Below is a small trained network, with its code and all its weights. Each question gives an input and a target symbol and asks what happens when units are switched off, that is, made to give their printed mean instead of their output.

import numpy as np


def w(rows, s, z=0):
    codes = np.array(rows[::2]) - 128.0
    scale = np.full(codes.shape[1], s)
    scale[-1] = z or s
    return codes * scale


def f(y):
    return y / 2 * (1 + np.tanh(0.7978845608 * (y + 0.044715 * y**3)))


def softmax(a):
    e = np.exp(a - a.max(-1, keepdims=True))
    return e / e.sum(-1, keepdims=True)


def log_softmax(a):
    a = a - a.max(-1, keepdims=True)
    return a - np.log(np.exp(a).sum(-1, keepdims=True))


def net(x, mask):
    ids = ['ΓΘΣεζω'.index(c) for c in x.split()]
    T = len(ids)
    res = E[ids] + P[:T]
    r = res
    for j in range(2):
        rows = slice(2 * j, 2 * j + 2)
        q, k, v = (r @ M[0][rows].T for M in (Q, K, V))
        z = softmax(np.where(np.tri(T) > 0, q @ k.T / 2**0.5, -1e9)) @ v
        o = O[0][rows]
        res = res + np.where(mask[j], z, o[:, -1]) @ o[:, :-1]
    y = f(res @ A[0][:, :-1].T + A[0][:, -1])
    res = res + np.where(mask[2:10], y, B[0][:, -1]) @ B[0][:, :-1]
    return log_softmax(res[-1] @ U[:, :-1].T + U[:, -1])


Q, K, V, O, A, B = {}, {}, {}, {}, {}, {}
E = w([
[47,105,122,189],'Γ',
[111,172,252,160],'Θ',
[147,170,101,109],'Σ',
[184,215,141,104],'ε',
[77,128,103,113],'ζ',
[137,232,90,233],'ω',
],0.016)
P = w([
[90,73,42,117],'0',
[39,216,96,124],'1',
[106,167,127,156],'2',
[164,113,149,179],'3',
[195,93,164,191],'4',
[222,74,172,213],'5',
[254,65,184,234],'6',
],0.0048)
Q[0] = w([
[161,199,77,105],'h0',
[82,135,107,207],'h0',
[152,64,111,68],'h1',
[105,79,82,7],'h1',
],0.012)
K[0] = w([
[120,149,191,112],'h0',
[122,149,108,154],'h0',
[50,100,103,58],'h1',
[93,106,151,8],'h1',
],0.012)
V[0] = w([
[123,78,81,41],'h0',
[200,177,7,137],'h0',
[84,145,58,183],'h1',
[151,156,62,221],'h1',
],0.011)
O[0] = w([
[61,134,2,140,50],'h0',
[209,101,66,90,164],'h0',
[57,53,133,18,212],'h1',
[118,113,121,46,247],'h1',
],0.0083,0.012)
A[0] = w([
[111,122,4,81,167],'n0',
[163,83,143,127,135],'n1',
[128,145,131,63,147],'n2',
[16,142,72,188,253],'n3',
[61,62,86,145,156],'n4',
[195,105,147,104,113],'n5',
[199,172,76,89,104],'n6',
[75,181,133,109,204],'n7',
],0.011,0.0056)
B[0] = w([
[168,106,84,90,206],'n0',
[109,157,172,179,165],'n1',
[138,145,109,108,255],'n2',
[136,109,141,252,181],'n3',
[83,154,104,195,171],'n4',
[86,155,139,165,209],'n5',
[46,171,109,120,187],'n6',
[183,64,94,103,183],'n7',
],0.012,0.0086)
U = w([
[6,91,102,176,3],'Γ',
[215,3,74,169,58],'Θ',
[13,225,105,162,78],'Σ',
[169,33,84,77,158],'ε',
[205,108,170,200,247],'ζ',
[45,115,117,123,87],'ω',
],0.0062,0.0046)

Each question gives the input, a string of symbols that net reads in full, and the target symbol t.
The units are the heads (2 rows each of Q, K, V and O) and the neurons (one row each of A and B). Each row of codes is followed by its name. A weight is (code - 128) times the scale printed after its matrix; where a second scale follows, it is the last column's (O, A, B and U).
mask holds one flag per unit, heads first, then neurons. A switched-off unit (its flag False) gives its mean, the last column of its rows in O or B, instead of its output. The means were averaged over made-up inputs and are rounded, as every weight is.
A unit's drop is (log p(t) with every unit on - log p(t) with that unit switched off) / (log p(t) with every unit on - log p(t) with every unit switched off).
The circuit of an input: a set's keep is (log p(t) with only the set's units on - log p(t) with every unit switched off) / (log p(t) with every unit on - log p(t) with every unit switched off). Starting from all 10 units, units are removed one at a time, each time the one whose removal leaves the highest keep (on an exact tie, the one counted first), for as long as the keep stays at least 0.8.
circuit, biggest first: the units of the circuit, biggest drop first
k most important neurons: the k neurons with the biggest drops, biggest first
heads that matter: for each layer, one digit per head in row order, 1 if its drop is at least 0.15 and else 0, layers parted by /
drop when u is switched off: that unit's drop, to one decimal
input ω Θ Γ, target ε: circuit, biggest first	(h1; h0)
input Σ ω ω Σ ζ Σ ω, target Σ: heads that matter	10
input Σ Γ ζ, target Θ: heads that matter	10
input ζ Σ ω Θ, target ε: heads that matter	01
input ε Σ ω ε ε, target Σ: circuit, biggest first	(n6; n5)
input Θ ε Σ, target ζ: circuit, biggest first	(h1)
input Θ ω Θ Γ ω ζ, target ζ: heads that matter	11
input Σ Θ ζ, target ζ: circuit, biggest first	(h1; n6)
input Θ Σ Σ, target ζ: circuit, biggest first	(h1; h0; n6)
input ω ω ω ω ε, target Σ: circuit, biggest first	(h0; n6; n5)
input ζ Γ ζ Θ Γ, target ζ: circuit, biggest first	(h1; n6)
input Θ ζ Γ, target ζ: drop when h1 is switched off	0.6
input ζ Γ ω, target ε: drop when n6 is switched off	0.0
input ζ ε ζ, target Θ: drop when h0 is switched off	0.5
input ζ ω Σ Σ Σ Θ, target ε: most important neuron	(n6)
